Below are the code and all the weights of a small trained network. Each question names an input and a class and asks about switching units off, where a switched-off unit gives its printed mean instead of its output.

import numpy as np


def w(rows, s, z=0):
    codes = np.array(rows[::2]) - 128.0
    scale = np.full(codes.shape[1], s)
    scale[-1] = z or s
    return codes * scale


def norm(h):
    return h / np.sqrt((h * h).mean(-1, keepdims=True) + 1e-5)


def f(y):
    return y / 2 * (1 + np.tanh(0.7978845608 * (y + 0.044715 * y**3)))


def log_softmax(a):
    a = a - a.max(-1, keepdims=True)
    return a - np.log(np.exp(a).sum(-1, keepdims=True))


def net(x, mask):
    res = np.array(x, float).reshape(1, 2) / 4 @ E
    u = 0
    for l in range(3):
        y = f(norm(res) @ A[l][:, :-1].T + A[l][:, -1])
        res = res + np.where(mask[u : u + 3], y, B[l][:, -1]) @ B[l][:, :-1]
        u += 3
    return log_softmax(norm(res)[-1] @ U[:, :-1].T + U[:, -1])


A, B = {}, {}
E = w([
[51,148,154,74,149,112,154],'x0',
[20,254,104,164,129,181,31],'x1',
],0.0082)
A[0] = w([
[28,94,154,19,224,55,110,30],'0.n0',
[99,215,58,121,25,189,58,101],'0.n1',
[220,153,177,238,150,253,145,4],'0.n2',
],0.0052,0.0024)
B[0] = w([
[78,104,102,140,254,82,143,177],'0.n0',
[186,114,207,75,162,87,113,253],'0.n1',
[65,190,13,179,245,139,141,159],'0.n2',
],0.0098,0.0047)
A[1] = w([
[167,158,1,213,133,108,113,82],'1.n0',
[90,179,98,43,42,229,44,45],'1.n1',
[103,167,119,133,133,143,64,4],'1.n2',
],0.0087,0.0027)
B[1] = w([
[25,96,196,175,254,73,169,253],'1.n0',
[235,101,57,47,78,91,134,201],'1.n1',
[179,110,141,101,59,150,171,194],'1.n2',
],0.0092,0.0038)
A[2] = w([
[140,183,41,243,99,143,24,238],'2.n0',
[21,253,108,45,32,87,127,124],'2.n1',
[120,68,177,123,52,126,183,2],'2.n2',
],0.0052,0.0028)
B[2] = w([
[61,72,129,105,102,170,213,152],'2.n0',
[135,67,128,169,105,143,185,253],'2.n1',
[92,201,159,7,156,96,113,118],'2.n2',
],0.017,0.0018)
U = w([
[142,88,79,40,16,177,201,250],'0',
[1,150,122,180,164,170,210,165],'1',
[122,181,154,145,142,82,90,7],'2',
],0.0075,0.002)

Each question gives the input, the list of numbers given to net, and the class t.
The units are the neurons (one row each of A and B). Each row of codes is followed by its name. A weight is (code - 128) times the scale printed after its matrix; where a second scale follows, it is the last column's (A, B and U).
mask holds one flag per neuron, layer by layer. A switched-off neuron (its flag False) gives its mean, the last column of its row in B, instead of its output. The means were averaged over made-up inputs and are rounded, as every weight is.
A unit's drop is (log p(t) with every unit on - log p(t) with that unit switched off) / (log p(t) with every unit on - log p(t) with every unit switched off).
The circuit of an input: a set's keep is (log p(t) with only the set's units on - log p(t) with every unit switched off) / (log p(t) with every unit on - log p(t) with every unit switched off). Starting from all 9 units, units are removed one at a time, each time the one whose removal leaves the highest keep (on an exact tie, the one counted first), for as long as the keep stays at least 0.8.
circuit, biggest first: the units of the circuit, biggest drop first
most important unit: the unit with the biggest drop
k most important neurons: the k neurons with the biggest drops, biggest first
top k neurons in layer l: the k neurons of layer l with the biggest drops, biggest first
drop when u is switched off: that unit's drop, to one decimal
input [7,7], class 0: 4 most important neurons : (1.n0; 1.n1; 2.n1; 0.n2)
input [-8,-6], class 1: most important unit : 0.n1
input [2,1], class 2: circuit, biggest first : (2.n0; 1.n0)
input [-7,-4], class 1: top 2 neurons in layer 0 : (0.n1; 0.n2)
input [1,-1], class 2: circuit, biggest first : (2.n0; 2.n1)
input [-4,-3], class 1: circuit, biggest first : (0.n1; 1.n0)
input [-8,-5], class 1: circuit, biggest first : (0.n1; 1.n0; 0.n2)
input [2,3], class 2: 3 most important neurons : (0.n1; 2.n0; 0.n2)
input [2,2], class 2: 2 most important neurons : (0.n1; 2.n0)
input [2,4], class 0: 2 most important neurons : (1.n0; 2.n1)
input [0,4], class 0: 2 most important neurons : (0.n0; 1.n0)
input [-6,-3], class 1: 3 most important neurons : (0.n1; 1.n0; 0.n2)
input [-6,8], class 0: top 2 neurons in layer 0 : (0.n1; 0.n0)
input [0,3], class 2: circuit, biggest first : (0.n1)
input [0,1], class 2: drop when 2.n0 is switched off : 0.1
input [-3,5], class 0: drop when 1.n0 is switched off : 0.2
input [-8,-1], class 1: drop when 1.n1 is switched off : 0.0
input [4,6], class 0: drop when 2.n1 is switched off : 0.1
